Here is a tiny trained network, its code and every weight. The questions are about switching its units off for an input and a class, where a switched-off unit gives its printed mean instead of its output.

import numpy as np


def w(rows, s, z=0):
    codes = np.array(rows[::2]) - 128.0
    scale = np.full(codes.shape[1], s)
    scale[-1] = z or s
    return codes * scale


def f(y):
    return y / 2 * (1 + np.tanh(0.7978845608 * (y + 0.044715 * y**3)))


def log_softmax(a):
    a = a - a.max(-1, keepdims=True)
    return a - np.log(np.exp(a).sum(-1, keepdims=True))


def net(x, mask):
    res = np.array(x, float).reshape(1, 3) / 4 @ E
    y = f(res @ A[0][:, :-1].T + A[0][:, -1])
    res = res + np.where(mask, y, B[0][:, -1]) @ B[0][:, :-1]
    return log_softmax(res[-1] @ U[:, :-1].T + U[:, -1])


A, B = {}, {}
E = w([
[54,153,148,225,225,128,136,150,101,183,199],'x0',
[145,11,195,141,106,70,153,90,76,148,112],'x1',
[101,178,191,164,105,165,45,177,58,60,77],'x2',
],0.012)
A[0] = w([
[109,63,254,106,98,125,113,167,56,80,93,108],'N1',
[175,152,131,43,91,83,71,171,113,85,115,122],'N2',
[158,122,142,175,88,65,82,154,54,87,136,93],'N3',
[173,70,165,80,67,78,113,88,92,114,54,140],'N4',
[166,88,199,187,68,136,77,113,45,28,44,171],'N5',
[81,43,194,171,199,36,122,83,83,166,112,57],'N6',
[159,160,182,69,65,158,113,96,116,65,78,109],'N7',
[122,177,59,67,74,184,91,109,176,102,116,214],'N8',
[194,52,123,83,133,45,164,72,163,166,138,199],'N9',
[138,150,72,126,209,142,138,128,224,201,151,254],'N10',
[112,107,104,81,101,75,132,94,138,178,96,151],'N11',
[185,132,103,36,120,105,156,141,188,63,107,192],'N12',
[187,85,109,78,27,100,146,51,92,107,127,122],'N13',
[94,193,140,171,162,204,52,191,78,95,96,146],'N14',
[168,145,51,32,93,169,84,152,217,19,133,227],'N15',
[106,73,76,197,198,151,157,140,165,153,174,143],'N16',
[145,143,133,152,110,152,134,132,58,107,97,141],'N17',
[81,187,148,155,180,175,28,233,102,97,136,82],'N18',
[93,181,102,168,178,133,94,182,125,123,138,95],'N19',
[152,62,178,140,71,142,67,120,113,29,84,97],'N20',
[84,87,224,176,169,45,179,104,77,133,151,72],'N21',
[109,37,232,201,153,131,159,131,58,128,210,71],'N22',
[196,52,95,108,87,102,171,94,140,166,95,244],'N23',
[89,184,29,124,241,133,177,125,187,161,188,242],'N24',
[148,45,132,43,101,107,99,123,72,142,81,158],'N25',
[120,96,160,157,134,120,136,148,78,170,123,107],'N26',
[140,207,97,30,91,135,93,134,248,102,49,248],'N27',
[127,218,178,179,146,165,73,182,114,129,126,131],'N28',
[146,67,106,98,87,96,192,94,148,182,85,185],'N29',
],0.0081,0.0038)
B[0] = w([
[205,198,129,103,74,231,178,208,102,187,190,200],'N1',
[149,193,158,44,61,177,176,166,110,101,158,185],'N2',
[100,198,162,68,109,200,109,166,143,108,136,165],'N3',
[128,136,18,207,6,150,177,167,178,119,231,204],'N4',
[131,221,68,160,64,228,143,218,112,116,188,229],'N5',
[157,139,166,42,194,90,159,123,31,76,102,189],'N6',
[153,170,154,136,113,202,145,163,126,100,168,195],'N7',
[138,193,213,76,196,133,134,110,80,127,74,216],'N8',
[125,46,84,118,158,41,129,50,143,85,121,219],'N9',
[246,169,161,225,104,142,226,98,210,220,138,225],'N10',
[150,81,64,127,103,27,99,126,135,136,90,167],'N11',
[111,101,153,94,147,48,128,96,118,63,109,214],'N12',
[101,83,120,153,63,110,135,104,154,121,152,206],'N13',
[38,103,113,137,127,200,66,149,101,124,112,226],'N14',
[186,133,230,14,254,98,152,92,58,127,60,247],'N15',
[151,175,153,142,121,151,164,135,140,165,104,185],'N16',
[110,162,108,128,45,197,107,151,88,110,152,158],'N17',
[46,84,73,121,131,222,41,109,116,139,113,221],'N18',
[6,86,118,172,61,194,64,121,156,162,107,181],'N19',
[96,217,82,107,80,185,128,233,169,168,139,196],'N20',
[163,167,208,33,216,74,197,107,104,96,119,183],'N21',
[153,161,187,78,212,134,148,120,117,133,90,189],'N22',
[140,92,53,157,90,84,115,31,165,103,103,213],'N23',
[207,187,115,165,104,204,198,135,241,228,100,247],'N24',
[150,111,99,148,51,106,168,138,175,143,175,188],'N25',
[112,150,191,99,151,141,143,122,135,115,146,151],'N26',
[175,167,235,62,171,137,179,113,73,85,91,247],'N27',
[34,100,117,121,91,228,33,106,125,129,136,203],'N28',
[130,82,84,112,84,29,111,83,157,96,127,200],'N29',
],0.0066,0.016)
U = w([
[193,125,199,97,206,83,168,51,137,123,85,205],'0',
[160,195,102,172,105,184,169,184,239,188,205,200],'1',
[99,166,195,74,170,160,109,183,2,67,156,88],'2',
[22,106,100,190,141,161,39,99,147,160,108,3],'3',
[116,66,35,127,113,83,120,99,154,56,198,103],'4',
],0.009,0.0017)

Each question gives the input, the list of numbers given to net, and the class t.
The units are the neurons (one row each of A and B). Each row of codes is followed by its name. A weight is (code - 128) times the scale printed after its matrix; where a second scale follows, it is the last column's (A, B and U).
mask holds one flag per neuron, in row order. A switched-off neuron (its flag False) gives its mean, the last column of its row in B, instead of its output. The means were averaged over made-up inputs and are rounded, as every weight is.
A unit's drop is (log p(t) with every unit on - log p(t) with that unit switched off) / (log p(t) with every unit on - log p(t) with every unit switched off).
The circuit of an input: a set's keep is (log p(t) with only the set's units on - log p(t) with every unit switched off) / (log p(t) with every unit on - log p(t) with every unit switched off). Starting from the 12 units with the biggest drops (on a tie, the unit counted first), units are removed one at a time, each time the one whose removal leaves the highest keep (on an exact tie, the one counted first), for as long as the keep stays at least 0.8.
circuit, biggest first: the units of the circuit, biggest drop first
k most important neurons: the k neurons with the biggest drops, biggest first
drop of u: that unit's drop, to one decimal
input [-6,2,1], class 1: circuit, biggest first -> [N4]
input [0,-7,4], class 2: 3 most important neurons -> [N27, N15, N8]
input [-5,0,-6], class 0: 2 most important neurons -> [N15, N27]
input [0,-1,3], class 2: 3 most important neurons -> [N24, N23, N10]
input [-7,7,0], class 4: 2 most important neurons -> [N9, N24]
input [3,2,1], class 2: 2 most important neurons -> [N10, N24]
input [7,-8,1], class 3: 2 most important neurons -> [N18, N19]
input [-3,0,2], class 2: 2 most important neurons -> [N24, N10]
input [0,-3,4], class 2: 2 most important neurons -> [N23, N24]
input [-5,-5,0], class 0: 2 most important neurons -> [N5, N15]
input [-3,1,5], class 1: drop of N4 -> 0.1
input [-6,2,8], class 1: drop of N4 -> 0.2
input [-5,8,2], class 1: drop of N21 -> 0.0
input [-7,-2,0], class 0: circuit, biggest first -> [N15]
input [1,-1,8], class 3: drop of N6 -> 0.1
